[ -0.2  -4.1  -9.5  -6.2  -5.0   3.2 -25.5  -4.0   2.6  10.2 -11.5  -0.2
  12.2  -6.6   8.9   1.1  10.8  -8.3  -0.2  17.6  12.3  -3.9   1.0  14.5
   1.4  -5.3   5.3 -14.4  38.1  10.3  -1.7  -0.9   5.6]	X:K
[-10.4   0.3   0.4  -1.7   7.1   6.1 -35.7   2.2  -3.5  -6.3  -2.2   3.5
   8.4  -3.6 -31.2   7.8   8.0  -6.8   0.3  -1.6   4.4 -13.1   5.6   5.8
  -0.3  -5.5 -22.6   0.8  67.3   2.5   5.8   0.1  -8.6]	H:T
[  6.1  -0.1  -9.2  38.2  -3.4 -16.0 -58.5  -3.1   1.3   5.8  11.2 -22.2
  13.9  -6.2 -16.2   0.3   0.2 -25.3   7.0  22.2 -11.8 -12.0   8.7  11.0
 -11.4  -3.3   8.1  -8.8  78.5 -22.0  -7.7  -9.0  -3.8]	X:K
[  3.4  -7.2 -13.0 -18.6 -17.8   1.5 -12.9  -2.4   0.3   3.8 -14.4   3.1
  11.2 -25.5  22.1  -2.3  17.1  -9.3   2.9  28.1   0.9  -5.8   9.3  16.4
   2.2  -1.6   5.3 -20.0  63.1   5.8  -1.7   1.3  -7.8]	X:L
[-16.0   7.2   7.6  14.8   0.8  -9.9 -41.3  -3.0   4.3   3.9  -4.4   2.3
  11.7   4.0 -20.8   2.7   7.5 -12.4   2.0  -3.9   0.9 -14.2   5.7   9.7
  -0.9   1.1  -7.2  -0.2  50.8   2.5  -0.6  -3.6  -2.4]	H:T
[  1.0   2.4  -5.4  -2.5 -10.1  -6.0 -16.4  -2.8   0.1   9.4  -4.7  -4.3
  13.4  -6.5  11.5  -1.9   9.3 -11.4   0.0  19.8   5.7  -5.8   9.0  25.4
   2.7  -2.8   8.6  -9.4  41.1   0.7  -8.5  -4.7  -3.3]	X:L
[-14.3   3.9  -1.1  -4.8  -0.2   4.4 -11.9   3.8  -2.7   5.8 -34.5   9.3
   7.2  -5.8  -7.8   9.4  21.0  -1.9  -2.3 -11.1  26.6 -11.8  -1.9  19.0
  13.7  -5.5 -13.3   3.1  50.1  20.5   7.8   1.4  -7.1]	H:T
[ -9.7   2.5  -3.5 -50.5   0.2   8.9   0.0  10.9  -2.0  20.8 -31.3  10.2
   5.6  -5.8  27.2  19.3  12.2  -1.7   5.5   4.7  44.1  -6.8  -5.8  16.3
  21.2   2.3   0.4  13.7  35.5  24.6   7.8  17.7  -5.6]	H:B
[ -8.3  -0.1  -0.8  11.3  -5.1 -10.7 -46.8  -2.2  -7.3  12.7 -11.8  -5.8
  12.4  -1.8 -16.5   8.9   9.2  -3.3  -2.2  -2.4  13.7 -11.7   3.4  17.1
  -1.6  -7.8  -5.7  -3.1  62.5   2.7  -2.8  -2.9  -9.7]	H:G
[ -5.2   7.4   8.8  24.7   9.1 -17.8 -66.6  -1.3  -4.9  -6.4   8.4  -7.6
  21.2   3.7 -39.5  -8.6   1.3  -7.8   3.1  -8.3  -0.4  -4.5  12.5   4.9
 -11.9  -1.7 -18.3  -3.0  71.5  -6.4  -6.1  -9.0 -12.5]	H:B
[  5.0  -0.9  -4.0  13.3   0.5  -9.7 -27.9  -3.3   2.6  11.8  -0.6  -4.3
   6.7  -1.9   2.8  -4.7   1.7  -8.0   7.5   7.5  19.3   1.7   1.2   5.8
  -2.3  -0.6   7.3   1.6  25.9  -0.4  -7.8  -2.6  -1.0]	H:B
[-13.8  -8.3  -5.6 -12.9  -3.4  -1.7  -5.3   2.8  -6.8  23.5 -37.4  11.0
   8.2 -12.6  24.4  18.5  15.4  -0.7   8.9   4.2  32.9  -9.3  -6.5  18.1
  22.1   6.6  -9.5   3.9  54.0  24.8   5.0   8.3  -6.1]	H:G
[ -7.1  -2.6  12.5   0.7   6.3  -4.5 -33.0   1.6  -7.3  12.7 -13.7   2.0
 -16.1   1.8  12.8  18.2   5.7 -27.9  -1.9   1.7  23.3 -16.1  -0.3   7.2
   5.1   4.3   5.4  13.5  47.0   7.3   3.1  -1.8  -3.4]	H:T
[ -8.7   2.3   4.9   8.5  13.6  -2.5 -47.1   0.1  -4.0  11.5  -5.2   0.2
   5.6   4.0 -27.6  -1.4  11.5   2.1   0.9   0.3  11.1  -4.8   6.8   4.7
  -7.7  -2.4 -28.2   4.4  78.5   8.0   2.5   6.3  -8.7]	H:T
[ -2.8   7.1   1.2  26.6   3.6 -14.8 -53.9  -3.7   1.8   4.6   6.9 -12.1
  24.3  -6.6  -8.7  12.5   3.2 -20.5   3.1   9.7   5.9 -10.1   9.1  15.8
  -8.4   1.8  -3.5  -8.4  75.4  -3.4  -9.6  -6.4  -6.9]	X:D
[ -3.9   4.0   1.5  11.3   8.4  -2.7 -36.3   0.0 -10.5   1.9  -4.3  -2.0
  13.4  -2.3 -26.2   2.4   6.6   0.4   1.4  -2.2  14.6   8.3   0.1  10.7
  -0.9  -7.2 -19.9   3.2  63.9   4.3  -4.2   9.3  -7.5]	H:G
[  2.1   0.7   5.9  -6.4   1.2  -3.9 -34.8  -3.4  -1.5  28.6  -9.4   5.0
  13.9  -4.9  24.8   5.8   7.7 -15.0   4.3  10.2  35.8  -2.9 -13.0  10.2
  10.2   2.0   1.4   8.3  40.9  12.9  -2.0   6.0   3.4]	H:B
[ 14.7   5.0   2.9   3.3   6.0  -1.2 -37.4  -9.7   3.8  -1.1  -7.3   0.4
  -5.2 -20.6 -16.1   3.2  -3.4 -10.2  -3.8  -1.7  15.4 -12.7   5.1   6.8
  -7.3  -2.6  -9.0   5.4  58.3   9.8  16.5   2.9  -2.4]	H:T
[ -6.7   2.6  -5.3  27.6   3.4  -9.0 -49.7  -2.3  -4.0   9.5  -0.6  -4.3
   2.3  -3.6 -11.2  -1.2   4.2 -11.3  -0.6   2.0   1.6  -4.1   5.0   4.7
 -12.5  -2.4   0.0   9.6  70.9  -1.1  -2.2  -3.8  -5.5]	H:T
[ -1.7   8.9  -2.6  29.9  10.8 -23.4 -53.9   1.5  -8.0  12.0  -2.1  -3.4
  14.9  -5.6 -23.4  -1.8   3.8  -7.4   8.0   1.7  14.7   3.2   3.2  14.5
  -1.1  -3.8 -27.8  -2.3  78.5  -4.5  -8.9   4.0 -12.5]	H:G
[-12.5   5.9   8.3   9.3   8.9 -13.9 -43.3   0.9 -10.5   3.6  -9.5   3.3
  19.8  -1.1 -18.1  10.5   2.5  -6.2  -8.0  -6.9   4.7 -16.3   6.4  10.3
  -0.8   1.7  -3.0   5.0  51.1   5.1  -3.6  -6.5 -11.4]	H:G
[ -8.4   1.5  -0.7  18.8  -6.0 -34.6 -37.6  -0.3  -6.4  16.1 -20.0   4.2
  10.9  -0.2  -3.0   3.0   7.2  -8.3   5.1  -0.7   5.4 -14.9  -2.0  14.1
   8.5   0.4  -2.9  31.9  60.6   1.1  -5.9 -12.2  -8.9]	H:G
[ 11.7   9.8   1.4  12.1  -0.2   3.3 -35.4   7.7   4.5   3.2  17.6 -11.3
  11.4  -5.5  -9.5  -6.8   0.1 -15.2  -1.5  22.7  -3.4  -0.2   7.1   3.9
 -12.7  -4.8   3.2 -13.7  40.3  -8.1  -5.6  -9.0  10.8]	X:D
[ -8.5   1.3  -5.3   9.6  -0.7 -10.0 -49.3  -3.6  -0.6   7.0   2.4  -5.2
  19.8  -7.6   4.0   1.0   5.3 -24.5  27.3  20.9   4.5  -9.7  18.5  24.2
   4.5   4.6   3.1  -5.4  74.3  -4.6 -12.1  -7.5  -1.2]	X:D
[  2.5  -1.2 -11.5  23.9  -6.7 -19.9 -46.7  -1.4  -5.5  -1.9   7.4 -12.2
  16.3  -9.2 -17.0   1.5   8.6 -16.4   1.4  19.6 -21.8  -6.8   2.4   8.1
 -11.6 -19.1  -1.1 -17.5  78.5 -16.9 -12.3 -13.6  -5.3]	X:K
[  8.4  -4.7  -8.8  22.5 -10.9  -7.8 -41.0   2.5   5.3  11.3   2.6 -11.3
  12.1  -8.2  13.8   4.0   2.9 -21.3   2.6  22.0  -3.2  -7.5   8.9  11.2
  -2.3   0.7  11.0  -3.5  72.8 -11.9  -3.7  -6.1  -4.5]	X:K
[ -2.4   8.3  -2.1  21.6   9.2  -4.5 -47.5   2.1  -7.3  13.5  -6.6  -0.5
   5.3  -1.1 -18.1   1.5  -5.0 -14.3   0.8  -1.1  16.1  -3.6  -2.9   6.4
  -1.6   2.5 -12.2   9.7  71.7  22.6   6.0   5.4 -10.1]	H:T
[ -0.4   0.2  -7.8  10.2 -12.4  -9.2 -42.0   1.9  -2.6  16.0 -17.2  -2.1
  13.8  -8.9  32.2  15.1  13.8 -14.3   6.0  17.9  21.4  -7.2  -0.3  16.3
  13.4   2.7   8.5   1.2  63.4   5.4  -2.9  -2.8  -8.4]	X:K
[ 10.6  -4.5 -14.1   9.8 -10.5 -13.0 -11.1  -1.4  -1.7  14.3 -14.3  -5.0
   7.1  -9.4  29.8  11.4   7.1 -11.0   6.1  26.9   3.5  -4.0  -3.8  14.5
   1.8  -1.8  16.0 -13.5  36.8  -9.7 -10.6  -7.9  -4.5]	X:L
[  3.8  -1.9 -12.6  19.9  -8.0  -2.3 -49.6  -8.2   3.8   8.2  -6.4 -11.0
   7.6  -2.4   4.6  10.1  11.7 -17.2  -3.2  19.4  -0.4  -8.3   4.7  12.2
  -5.2  -7.3  10.9  -2.7  78.5 -15.2   2.3 -11.8  -1.1]	X:K
[  2.8   6.6   5.0  18.6   7.0 -14.2 -44.2  -3.3  -5.6  22.2  -3.9   3.2
  19.7  -3.5   1.7   4.8  -0.3  11.0   5.4  -4.7  15.6  -2.1  -4.7  10.5
   0.2   2.9  -3.0   8.8  45.6   5.7 -10.9  -0.2  -0.6]	H:B
[ 11.6   2.4 -11.9   9.3  -4.3 -11.9 -44.3  -2.9   1.9   7.1   4.7 -11.4
  20.7 -10.5  17.1  -0.1  -8.8 -21.8   4.6  45.3   4.5 -12.9   8.5  16.5
   1.6  -1.5  11.1 -16.8  61.7   2.2  -9.8  -2.2  -1.3]	X:D
[ -6.3   6.7   9.9  16.1  -0.4  -2.7 -51.3  -5.4  -7.6  19.5  10.4  -6.6
  18.2   5.6  -5.0   2.4  -0.1 -18.4   0.2  -2.6  21.0  -8.0   4.7   5.5
 -10.9   4.5   6.4  14.9  38.9  -3.6   3.7   6.8  -4.2]	H:B
[ -0.1   0.8  -0.9  10.2   8.6   0.7 -33.6   4.0   2.2  14.4  -6.7   2.6
   2.8  -2.0 -15.6  -1.3   6.8  -2.5   4.1  -5.2  11.9  -4.3  -3.3   3.4
   0.5  -6.7 -14.0   8.2  48.0   3.6   2.1   9.4  -2.3]	H:B
[-10.4   9.7  -1.6  26.2   2.6 -44.2 -66.9  -1.2  -8.1   7.0  -7.5  -8.7
  22.6   0.6 -28.2   0.7   5.5 -17.5   0.4  -6.7   6.6 -16.8  13.1  12.3
 -12.7  -4.5  -7.8   1.6  78.5  -4.2  -1.9  -8.5 -10.6]	H:T

[ -4.7 -10.1 -25.4  19.6  29.6  -1.4   3.2  -8.1  22.1 -40.4  53.9  -1.7
 -16.4 -28.5  15.0  -2.1 -32.1  18.7 -34.1  30.8  -4.7   0.7  25.3  -8.1
 -30.7   4.2 -14.9  60.9   3.9   1.8  14.2  23.5   7.9]	N:<21>
[-10.2  12.5  -1.5  15.6  16.5  -1.8  26.0  19.3   6.9 -20.4  65.6  12.1
  -8.0  -9.0   1.4  -1.6  -4.7   6.5  -2.5  18.5  -0.1  -9.8  13.3   6.0
  -9.5   1.9  -3.3  44.4   2.8   6.5   7.2  -8.9  -0.1]	W:<25>
[ -1.4  -9.0 -11.5  -3.2  14.9  -1.6   0.1  -5.3   5.1 -28.6  -6.5  -5.7
 -10.6  -3.1   0.1  -1.6  -7.6   8.5 -17.9  21.4  -2.3 -16.0  19.1 -26.9
 -12.4  -4.8 -19.4  32.4 -15.5  -7.2  19.5  19.7  11.0]	N:<21>
[ -6.1  -1.6  -1.6  -3.3  45.2   2.8  11.7   9.5  21.5 -40.1  46.5   7.1
  -8.8 -12.8   1.6  -0.8 -15.2  -3.3 -18.3  18.6 -14.7  13.4  14.3  11.0
  -8.0  10.0  -3.9  31.1   3.5  22.0  13.5   9.2   4.8]	A:<10>
[ -7.8   6.6 -13.6  27.5  33.3   5.1  26.1 -19.2  13.7 -50.2  72.9   3.8
 -18.9 -34.6  11.5   6.5 -18.7  11.1 -33.8  35.2  -8.7   2.9  16.1  -1.2
 -21.2   3.6   2.3  56.1  10.1  20.9  23.1   9.5  18.5]	N:<21>
[ -1.4 -13.8  -2.1  -9.1  27.5  -6.5  -5.2 -11.1  21.7 -45.0  14.8  -5.8
  -7.8  -8.0  11.4  -6.2  -4.4  -5.1 -10.9   7.6  -9.8   4.5  49.1   1.2
  -5.9   3.2 -18.5  32.1 -33.5  13.9  22.3  16.2  18.3]	A:<27>
